Below are the code and all the weights of a small trained network. Each question names an input and a target symbol and asks about switching units off, where a switched-off unit gives its printed mean instead of its output.

import numpy as np


def w(rows, s, z=0):
    codes = np.array(rows[::2]) - 128.0
    scale = np.full(codes.shape[1], s)
    scale[-1] = z or s
    return codes * scale


def f(y):
    return np.maximum(y, 0)


def softmax(a):
    e = np.exp(a - a.max(-1, keepdims=True))
    return e / e.sum(-1, keepdims=True)


def log_softmax(a):
    a = a - a.max(-1, keepdims=True)
    return a - np.log(np.exp(a).sum(-1, keepdims=True))


def net(x, mask):
    ids = ['αβγδζηλξτφψω'.index(c) for c in x.split()]
    T = len(ids)
    res = E[ids] + P[:T]
    u = 0
    for l in range(2):
        r = res
        for j in range(2):
            rows = slice(2 * j, 2 * j + 2)
            q, k, v = (r @ M[l][rows].T for M in (Q, K, V))
            z = softmax(np.where(np.tri(T) > 0, q @ k.T / 2**0.5, -1e9)) @ v
            o = O[l][rows]
            res = res + np.where(mask[u + j], z, o[:, -1]) @ o[:, :-1]
        u += 2
        y = f(res @ A[l][:, :-1].T + A[l][:, -1])
        res = res + np.where(mask[u : u + 4], y, B[l][:, -1]) @ B[l][:, :-1]
        u += 4
    return log_softmax(res[-1] @ U[:, :-1].T + U[:, -1])


Q, K, V, O, A, B = {}, {}, {}, {}, {}, {}
E = w([
[193,189,103,182],'α',
[185,180,187,198],'β',
[128,35,58,119],'γ',
[98,193,192,77],'δ',
[68,99,42,127],'ζ',
[8,110,76,154],'η',
[68,93,71,146],'λ',
[182,32,114,207],'ξ',
[20,205,195,99],'τ',
[124,186,137,171],'φ',
[32,8,139,197],'ψ',
[49,198,147,147],'ω',
],0.015)
P = w([
[232,255,180,226],'0',
[144,94,102,175],'1',
[106,104,95,172],'2',
[124,85,114,135],'3',
[91,120,119,158],'4',
[94,110,116,143],'5',
[122,136,145,84],'6',
[109,138,149,108],'7',
[144,93,142,85],'8',
],0.007)
Q[0] = w([
[45,102,46,123],'0.h0',
[245,121,152,169],'0.h0',
[133,99,121,165],'0.h1',
[89,108,104,71],'0.h1',
],0.011)
K[0] = w([
[167,100,199,117],'0.h0',
[141,211,78,7],'0.h0',
[2,225,197,58],'0.h1',
[56,11,221,97],'0.h1',
],0.0072)
V[0] = w([
[199,139,5,74],'0.h0',
[107,185,49,59],'0.h0',
[26,254,138,199],'0.h1',
[176,181,97,173],'0.h1',
],0.0081)
O[0] = w([
[111,216,174,70,56],'0.h0',
[103,206,2,29,27],'0.h0',
[172,110,79,78,254],'0.h1',
[199,251,127,54,152],'0.h1',
],0.0073,0.0046)
A[0] = w([
[186,200,108,128,84],'0.n0',
[140,179,61,136,7],'0.n1',
[94,145,92,166,170],'0.n2',
[83,69,249,179,81],'0.n3',
],0.013,0.0013)
B[0] = w([
[2,118,160,101,170],'0.n0',
[132,90,131,43,156],'0.n1',
[138,92,163,121,160],'0.n2',
[178,132,105,59,249],'0.n3',
],0.0092,0.012)
Q[1] = w([
[168,89,38,157],'1.h0',
[197,71,100,72],'1.h0',
[66,18,150,69],'1.h1',
[126,255,222,79],'1.h1',
],0.0085)
K[1] = w([
[191,124,2,118],'1.h0',
[134,161,178,161],'1.h0',
[42,144,143,79],'1.h1',
[188,191,195,188],'1.h1',
],0.009)
V[1] = w([
[180,111,27,142],'1.h0',
[184,79,75,231],'1.h0',
[89,24,21,203],'1.h1',
[125,134,2,84],'1.h1',
],0.0056)
O[1] = w([
[114,238,194,2,157],'1.h0',
[117,129,176,27,53],'1.h0',
[157,198,235,188,51],'1.h1',
[104,176,53,45,253],'1.h1',
],0.0078,0.0027)
A[1] = w([
[224,20,67,163,6],'1.n0',
[101,160,184,119,183],'1.n1',
[129,168,154,255,28],'1.n2',
[173,23,5,224,96],'1.n3',
],0.0061,0.0024)
B[1] = w([
[35,167,106,157,226],'1.n0',
[248,15,103,232,143],'1.n1',
[76,144,131,112,139],'1.n2',
[85,130,225,2,255],'1.n3',
],0.007,0.0059)
U = w([
[103,160,71,136,174],'α',
[132,31,108,254,238],'β',
[128,245,164,96,117],'γ',
[111,142,152,145,76],'δ',
[148,189,43,132,105],'ζ',
[67,155,163,113,2],'η',
[141,174,123,140,99],'λ',
[173,161,177,123,195],'ξ',
[124,166,134,148,96],'τ',
[135,70,74,197,86],'φ',
[130,59,216,139,91],'ψ',
[156,58,130,197,116],'ω',
],0.0087,0.0072)

Each question gives the input, a string of symbols that net reads in full, and the target symbol t.
The units are the heads (2 rows each of Q, K, V and O) and the neurons (one row each of A and B). Each row of codes is followed by its name. A weight is (code - 128) times the scale printed after its matrix; where a second scale follows, it is the last column's (O, A, B and U).
mask holds one flag per unit, layer by layer, with each layer's heads first. A switched-off unit (its flag False) gives its mean, the last column of its rows in O or B, instead of its output. The means were averaged over made-up inputs and are rounded, as every weight is.
A unit's drop is (log p(t) with every unit on - log p(t) with that unit switched off) / (log p(t) with every unit on - log p(t) with every unit switched off).
The circuit of an input: a set's keep is (log p(t) with only the set's units on - log p(t) with every unit switched off) / (log p(t) with every unit on - log p(t) with every unit switched off). Starting from all 12 units, units are removed one at a time, each time the one whose removal leaves the highest keep (on an exact tie, the one counted first), for as long as the keep stays at least 0.8.
circuit, biggest first: the units of the circuit, biggest drop first
top k neurons: the k neurons with the biggest drops, biggest first
top k neurons in layer l: the k neurons of layer l with the biggest drops, biggest first
drop when u is switched off: that unit's drop, to one decimal
input δ ζ ξ ψ ξ γ γ, target ξ: circuit, biggest first => 1.h0, 1.h1, 0.n0
input ζ ζ δ, target α: circuit, biggest first => 0.h0, 1.h1, 1.h0
input η ξ ψ λ ξ, target ξ: circuit, biggest first => 1.h0, 1.h1
input φ ζ ω δ ζ φ α, target α: circuit, biggest first => 0.h0, 0.h1, 0.n0, 1.h0
input ψ β ξ, target ξ: circuit, biggest first => 0.n3, 1.h0, 0.n0, 0.h0
input α γ ω, target η: top 2 neurons => 1.n3, 0.n0
input α ω τ ζ ζ γ, target α: top 2 neurons => 0.n0, 0.n1
input γ δ ψ β, target β: top 2 neurons in layer 0 => 0.n3, 0.n0
input β ψ η τ β η τ, target ψ: top 3 neurons => 1.n3, 0.n0, 0.n3
input ψ τ η, target ψ: top neuron => 0.n2
input δ ξ β γ φ, target β: top 4 neurons => 0.n3, 0.n0, 1.n3, 1.n1
input ψ γ γ λ γ λ ξ λ, target ξ: top 3 neurons => 0.n3, 0.n0, 1.n0
input ξ ψ β α ζ β, target β: drop when 0.n0 is switched off => 0.8
input ζ α α, target α: drop when 0.h0 is switched off => 0.8
input ψ τ ζ γ ζ ξ ζ, target ξ: drop when 0.h1 is switched off => 0.1
